Below are the code and all the weights of a small trained network. Each question names an input and a target symbol and asks about switching units off, where a switched-off unit gives its printed mean instead of its output.

import numpy as np


def w(rows, s, z=0):
    codes = np.array(rows[::2]) - 128.0
    scale = np.full(codes.shape[1], s)
    scale[-1] = z or s
    return codes * scale


def f(y):
    return np.maximum(y, 0)


def softmax(a):
    e = np.exp(a - a.max(-1, keepdims=True))
    return e / e.sum(-1, keepdims=True)


def log_softmax(a):
    a = a - a.max(-1, keepdims=True)
    return a - np.log(np.exp(a).sum(-1, keepdims=True))


def net(x, mask):
    ids = ['Γζμστψ'.index(c) for c in x.split()]
    T = len(ids)
    res = E[ids] + P[:T]
    u = 0
    for l in range(2):
        r = res
        for j in range(2):
            rows = slice(2 * j, 2 * j + 2)
            q, k, v = (r @ M[l][rows].T for M in (Q, K, V))
            z = softmax(np.where(np.tri(T) > 0, q @ k.T / 2**0.5, -1e9)) @ v
            o = O[l][rows]
            res = res + np.where(mask[u + j], z, o[:, -1]) @ o[:, :-1]
        u += 2
        y = f(res @ A[l][:, :-1].T + A[l][:, -1])
        res = res + np.where(mask[u : u + 12], y, B[l][:, -1]) @ B[l][:, :-1]
        u += 12
    return log_softmax(res[-1] @ U[:, :-1].T + U[:, -1])


Q, K, V, O, A, B = {}, {}, {}, {}, {}, {}
E = w([
[198,91,89],'Γ',
[156,64,10],'ζ',
[200,143,145],'μ',
[133,179,165],'σ',
[125,80,64],'τ',
[126,162,57],'ψ',
],0.014)
P = w([
[20,2,178],'0',
[37,41,169],'1',
[53,79,140],'2',
[74,106,125],'3',
[83,135,112],'4',
[96,163,106],'5',
[109,185,95],'6',
[122,203,95],'7',
[138,225,89],'8',
[151,238,88],'9',
[167,252,79],'10',
[174,223,59],'11',
[156,183,33],'12',
],0.004)
Q[0] = w([
[72,91,131],'L0H0',
[67,132,212],'L0H0',
[201,3,162],'L0H1',
[170,127,97],'L0H1',
],0.019)
K[0] = w([
[121,88,152],'L0H0',
[59,92,176],'L0H0',
[75,4,132],'L0H1',
[169,125,151],'L0H1',
],0.022)
V[0] = w([
[176,24,115],'L0H0',
[169,255,48],'L0H0',
[133,83,50],'L0H1',
[218,198,66],'L0H1',
],0.0096)
O[0] = w([
[220,130,179,123],'L0H0',
[18,10,211,255],'L0H0',
[179,69,205,171],'L0H1',
[255,196,106,205],'L0H1',
],0.0069,0.0061)
A[0] = w([
[84,238,195,99],'L0N0',
[57,63,99,144],'L0N1',
[179,56,109,84],'L0N2',
[147,177,175,88],'L0N3',
[54,163,244,214],'L0N4',
[67,95,109,211],'L0N5',
[193,191,49,194],'L0N6',
[119,242,68,141],'L0N7',
[212,140,158,3],'L0N8',
[81,183,184,121],'L0N9',
[3,161,93,108],'L0N10',
[106,151,219,239],'L0N11',
],0.0076,0.0033)
B[0] = w([
[121,124,21,168],'L0N0',
[134,197,136,226],'L0N1',
[81,129,78,208],'L0N2',
[101,126,84,150],'L0N3',
[197,166,114,215],'L0N4',
[80,185,180,253],'L0N5',
[105,12,133,243],'L0N6',
[116,54,162,219],'L0N7',
[129,9,97,154],'L0N8',
[108,170,80,156],'L0N9',
[123,154,247,216],'L0N10',
[184,190,121,230],'L0N11',
],0.013,0.0027)
Q[1] = w([
[213,159,124],'L1H0',
[161,82,218],'L1H0',
[157,82,245],'L1H1',
[40,56,141],'L1H1',
],0.011)
K[1] = w([
[78,116,108],'L1H0',
[122,141,64],'L1H0',
[124,87,249],'L1H1',
[60,101,91],'L1H1',
],0.016)
V[1] = w([
[251,159,133],'L1H0',
[103,67,241],'L1H0',
[128,105,181],'L1H1',
[144,181,143],'L1H1',
],0.019)
O[1] = w([
[254,123,139,139],'L1H0',
[125,77,239,253],'L1H0',
[109,98,172,199],'L1H1',
[202,104,118,109],'L1H1',
],0.017,0.0025)
A[1] = w([
[94,37,94,168],'L1N0',
[165,62,179,186],'L1N1',
[121,158,39,96],'L1N2',
[58,121,65,188],'L1N3',
[153,209,218,165],'L1N4',
[96,144,150,31],'L1N5',
[57,92,112,1],'L1N6',
[132,1,118,82],'L1N7',
[98,195,202,87],'L1N8',
[92,172,107,32],'L1N9',
[102,164,147,82],'L1N10',
[85,144,130,100],'L1N11',
],0.0084,0.0033)
B[1] = w([
[42,132,83,194],'L1N0',
[190,140,247,255],'L1N1',
[68,68,177,148],'L1N2',
[170,197,89,178],'L1N3',
[131,223,75,225],'L1N4',
[150,132,96,149],'L1N5',
[123,104,140,172],'L1N6',
[86,71,5,198],'L1N7',
[43,188,136,195],'L1N8',
[138,113,174,134],'L1N9',
[132,94,130,147],'L1N10',
[160,120,112,159],'L1N11',
],0.011,0.0069)
U = w([
[173,4,130,8],'Γ',
[166,83,54,76],'ζ',
[250,42,169,158],'μ',
[242,213,35,125],'σ',
[166,119,98,87],'τ',
[131,172,183,253],'ψ',
],0.0043,0.0032)

Each question gives the input, a string of symbols that net reads in full, and the target symbol t.
The units are the heads (2 rows each of Q, K, V and O) and the neurons (one row each of A and B). Each row of codes is followed by its name. A weight is (code - 128) times the scale printed after its matrix; where a second scale follows, it is the last column's (O, A, B and U).
mask holds one flag per unit, layer by layer, with each layer's heads first. A switched-off unit (its flag False) gives its mean, the last column of its rows in O or B, instead of its output. The means were averaged over made-up inputs and are rounded, as every weight is.
A unit's drop is (log p(t) with every unit on - log p(t) with that unit switched off) / (log p(t) with every unit on - log p(t) with every unit switched off).
The circuit of an input: a set's keep is (log p(t) with only the set's units on - log p(t) with every unit switched off) / (log p(t) with every unit on - log p(t) with every unit switched off). Starting from the 12 units with the biggest drops (on a tie, the unit counted first), units are removed one at a time, each time the one whose removal leaves the highest keep (on an exact tie, the one counted first), for as long as the keep stays at least 0.8.
units of the circuit, in order: the units of the circuit, biggest drop first
unit that matters most: the unit with the biggest drop
k most important neurons: the k neurons with the biggest drops, biggest first
k most important neurons of layer l: the k neurons of layer l with the biggest drops, biggest first
heads that matter: for each layer, one digit per head in row order, 1 if its drop is at least 0.15 and else 0, layers parted by /
drop when u is switched off: that unit's drop, to one decimal
input τ μ μ ζ, target μ: units of the circuit, in order	[L1H0 L1N1]
input Γ Γ Γ ζ ψ ψ ψ ψ τ, target ψ: heads that matter	10 / 11
input ψ μ Γ, target Γ: 3 most important neurons of layer 1	[L1N7 L1N0 L1N4]
input ψ μ μ, target μ: heads that matter	01 / 10
input ψ ψ μ μ μ ψ τ μ ψ ψ, target μ: 3 most important neurons	[L0N11 L1N1 L0N5]
input τ σ ψ μ, target σ: unit that matters most	L0H0
input ψ ψ σ ψ, target σ: units of the circuit, in order	[L0N4 L1H0 L0N11 L0N6]
input τ ψ μ σ ζ σ, target σ: units of the circuit, in order	[L0H0 L1H0]
input ψ ψ σ, target σ: heads that matter	01 / 01
input τ ψ ψ σ σ σ ψ, target σ: units of the circuit, in order	[L1H0 L0N0 L0H0]
input μ ψ μ ψ μ Γ ψ μ ψ ψ ψ ψ τ, target ψ: heads that matter	10 / 01
input σ μ μ μ, target μ: 3 most important neurons	[L0N10 L1N1 L0N2]
input σ ψ τ ψ μ μ μ ψ, target μ: heads that matter	01 / 10
input ψ ζ μ σ μ ψ σ σ τ, target σ: most important neuron of layer 1	[L1N1]
input ψ ψ Γ, target Γ: 2 most important neurons of layer 1	[L1N7 L1N4]
input ψ σ ψ ψ ζ ζ, target ζ: drop when L0H0 is switched off	0.7
input σ μ ζ, target ζ: drop when L0N11 is switched off	0.0
